Below are the code and all the weights of a small trained network. Each question names an input and a target symbol and asks about switching units off, where a switched-off unit gives its printed mean instead of its output.

import numpy as np


def w(rows, s, z=0):
    codes = np.array(rows[::2]) - 128.0
    scale = np.full(codes.shape[1], s)
    scale[-1] = z or s
    return codes * scale


def f(y):
    return np.maximum(y, 0)


def softmax(a):
    e = np.exp(a - a.max(-1, keepdims=True))
    return e / e.sum(-1, keepdims=True)


def log_softmax(a):
    a = a - a.max(-1, keepdims=True)
    return a - np.log(np.exp(a).sum(-1, keepdims=True))


def net(x, mask):
    ids = ['εζηθπφψ'.index(c) for c in x.split()]
    T = len(ids)
    res = E[ids] + P[:T]
    u = 0
    for l in range(3):
        r = res
        for j in range(2):
            rows = slice(2 * j, 2 * j + 2)
            q, k, v = (r @ M[l][rows].T for M in (Q, K, V))
            z = softmax(np.where(np.tri(T) > 0, q @ k.T / 2**0.5, -1e9)) @ v
            o = O[l][rows]
            res = res + np.where(mask[u + j], z, o[:, -1]) @ o[:, :-1]
        u += 2
        y = f(res @ A[l][:, :-1].T + A[l][:, -1])
        res = res + np.where(mask[u : u + 4], y, B[l][:, -1]) @ B[l][:, :-1]
        u += 4
    return log_softmax(res[-1] @ U[:, :-1].T + U[:, -1])


Q, K, V, O, A, B = {}, {}, {}, {}, {}, {}
E = w([
[113,97,98],'ε',
[126,94,156],'ζ',
[118,110,102],'η',
[120,91,134],'θ',
[152,98,171],'π',
[7,137,130],'φ',
[188,190,142],'ψ',
],0.018)
P = w([
[144,96,48],'0',
[143,4,223],'1',
[172,102,180],'2',
[157,139,211],'3',
[133,154,132],'4',
[161,187,177],'5',
[142,196,118],'6',
[153,213,80],'7',
[140,213,89],'8',
[108,190,88],'9',
],0.0041)
Q[0] = w([
[15,211,110],'0.h1',
[19,96,84],'0.h1',
[49,67,2],'0.h2',
[86,66,149],'0.h2',
],0.0096)
K[0] = w([
[127,122,17],'0.h1',
[254,94,41],'0.h1',
[19,126,183],'0.h2',
[178,82,215],'0.h2',
],0.009)
V[0] = w([
[95,151,254],'0.h1',
[37,176,118],'0.h1',
[144,114,64],'0.h2',
[188,122,140],'0.h2',
],0.0098)
O[0] = w([
[206,140,2,173],'0.h1',
[41,111,61,253],'0.h1',
[83,112,181,67],'0.h2',
[59,76,55,10],'0.h2',
],0.0072,0.0037)
A[0] = w([
[68,177,99,129],'0.n1',
[116,92,194,254],'0.n2',
[197,141,130,83],'0.n3',
[109,1,46,98],'0.n4',
],0.0086,0.004)
B[0] = w([
[210,159,204,254],'0.n1',
[216,146,2,245],'0.n2',
[49,150,82,143],'0.n3',
[141,188,130,173],'0.n4',
],0.0079,0.0042)
Q[1] = w([
[125,195,216],'1.h1',
[63,242,152],'1.h1',
[90,4,218],'1.h2',
[213,65,172],'1.h2',
],0.014)
K[1] = w([
[129,46,142],'1.h1',
[55,67,214],'1.h1',
[239,6,83],'1.h2',
[196,183,114],'1.h2',
],0.015)
V[1] = w([
[122,43,69],'1.h1',
[134,77,228],'1.h1',
[31,44,62],'1.h2',
[255,101,89],'1.h2',
],0.0096)
O[1] = w([
[45,115,104,81],'1.h1',
[135,65,3,48],'1.h1',
[82,93,166,89],'1.h2',
[4,211,40,3],'1.h2',
],0.0077,0.0063)
A[1] = w([
[155,43,85,252],'1.n1',
[140,44,181,95],'1.n2',
[97,74,105,56],'1.n3',
[39,1,163,42],'1.n4',
],0.011,0.003)
B[1] = w([
[80,157,249,205],'1.n1',
[117,177,39,252],'1.n2',
[174,156,134,131],'1.n3',
[101,204,254,132],'1.n4',
],0.0098,0.0037)
Q[2] = w([
[134,243,146],'2.h1',
[160,127,155],'2.h1',
[122,1,56],'2.h2',
[76,164,35],'2.h2',
],0.022)
K[2] = w([
[171,187,139],'2.h1',
[184,157,198],'2.h1',
[251,81,139],'2.h2',
[208,151,20],'2.h2',
],0.018)
V[2] = w([
[133,213,212],'2.h1',
[244,166,22],'2.h1',
[152,134,247],'2.h2',
[16,89,192],'2.h2',
],0.011)
O[2] = w([
[140,164,191,253],'2.h1',
[141,194,3,233],'2.h1',
[79,239,152,181],'2.h2',
[16,110,119,123],'2.h2',
],0.012,0.011)
A[2] = w([
[153,1,58,54],'2.n1',
[72,27,127,195],'2.n2',
[146,120,95,244],'2.n3',
[89,98,56,253],'2.n4',
],0.013,0.0037)
B[2] = w([
[228,212,168,197],'2.n1',
[75,56,13,161],'2.n2',
[77,131,141,254],'2.n3',
[104,4,159,204],'2.n4',
],0.012,0.0061)
U = w([
[109,100,111,74],'ε',
[214,45,119,162],'ζ',
[129,86,109,82],'η',
[175,42,96,252],'θ',
[255,61,148,1],'π',
[206,122,208,165],'φ',
[191,137,49,126],'ψ',
],0.0074,0.0051)

Each question gives the input, a string of symbols that net reads in full, and the target symbol t.
The units are the heads (2 rows each of Q, K, V and O) and the neurons (one row each of A and B). Each row of codes is followed by its name. A weight is (code - 128) times the scale printed after its matrix; where a second scale follows, it is the last column's (O, A, B and U).
mask holds one flag per unit, layer by layer, with each layer's heads first. A switched-off unit (its flag False) gives its mean, the last column of its rows in O or B, instead of its output. The means were averaged over made-up inputs and are rounded, as every weight is.
A unit's drop is (log p(t) with every unit on - log p(t) with that unit switched off) / (log p(t) with every unit on - log p(t) with every unit switched off).
top k neurons: the k neurons with the biggest drops, biggest first
top k neurons in layer l: the k neurons of layer l with the biggest drops, biggest first
which heads matter: for each layer, one digit per head in row order, 1 if its drop is at least 0.15 and else 0, layers parted by /
input θ φ π, target θ: top 3 neurons -> (0.n2; 0.n1; 1.n1)
input π φ ψ ζ θ, target π: top neuron -> (0.n2)
input ε π ψ φ φ π π, target ε: top 2 neurons -> (0.n1; 1.n4)
input ψ ψ θ, target ψ: which heads matter -> 10 / 01 / 11
input ε φ η, target ε: top 3 neurons in layer 1 -> (1.n4; 1.n1; 1.n2)
input ψ π φ, target ψ: which heads matter -> 10 / 01 / 10
input π ψ ψ ζ φ ε θ, target π: which heads matter -> 11 / 11 / 01
input ψ φ φ θ ψ ψ η φ π, target ψ: which heads matter -> 10 / 11 / 10
input ε ψ ψ ψ φ, target ε: top 2 neurons in layer 1 -> (1.n4; 1.n1)
input θ ψ φ, target θ: top 2 neurons in layer 2 -> (2.n4; 2.n1)
input ψ φ φ, target ψ: top 2 neurons -> (1.n1; 0.n2)
input π φ φ φ ψ ψ, target π: top 3 neurons in layer 2 -> (2.n1; 2.n4; 2.n2)
input φ φ ε ε φ φ ε φ ε, target φ: which heads matter -> 00 / 00 / 10
input φ φ ψ θ π ε φ ε φ φ, target φ: which heads matter -> 01 / 00 / 10
input π φ ζ, target π: top 3 neurons -> (0.n2; 2.n1; 1.n1)
input θ φ θ, target θ: which heads matter -> 00 / 11 / 11
input η φ θ η, target ε: which heads matter -> 10 / 11 / 01
input ε φ η φ ζ ζ ε ψ θ, target ε: top 3 neurons -> (0.n1; 1.n4; 2.n4)
input ψ φ π, target ψ: which heads matter -> 10 / 01 / 10
input ε ε ε, target ε: top 3 neurons -> (0.n1; 0.n2; 1.n4)
input π ψ θ, target ψ: top 2 neurons in layer 2 -> (2.n1; 2.n3)
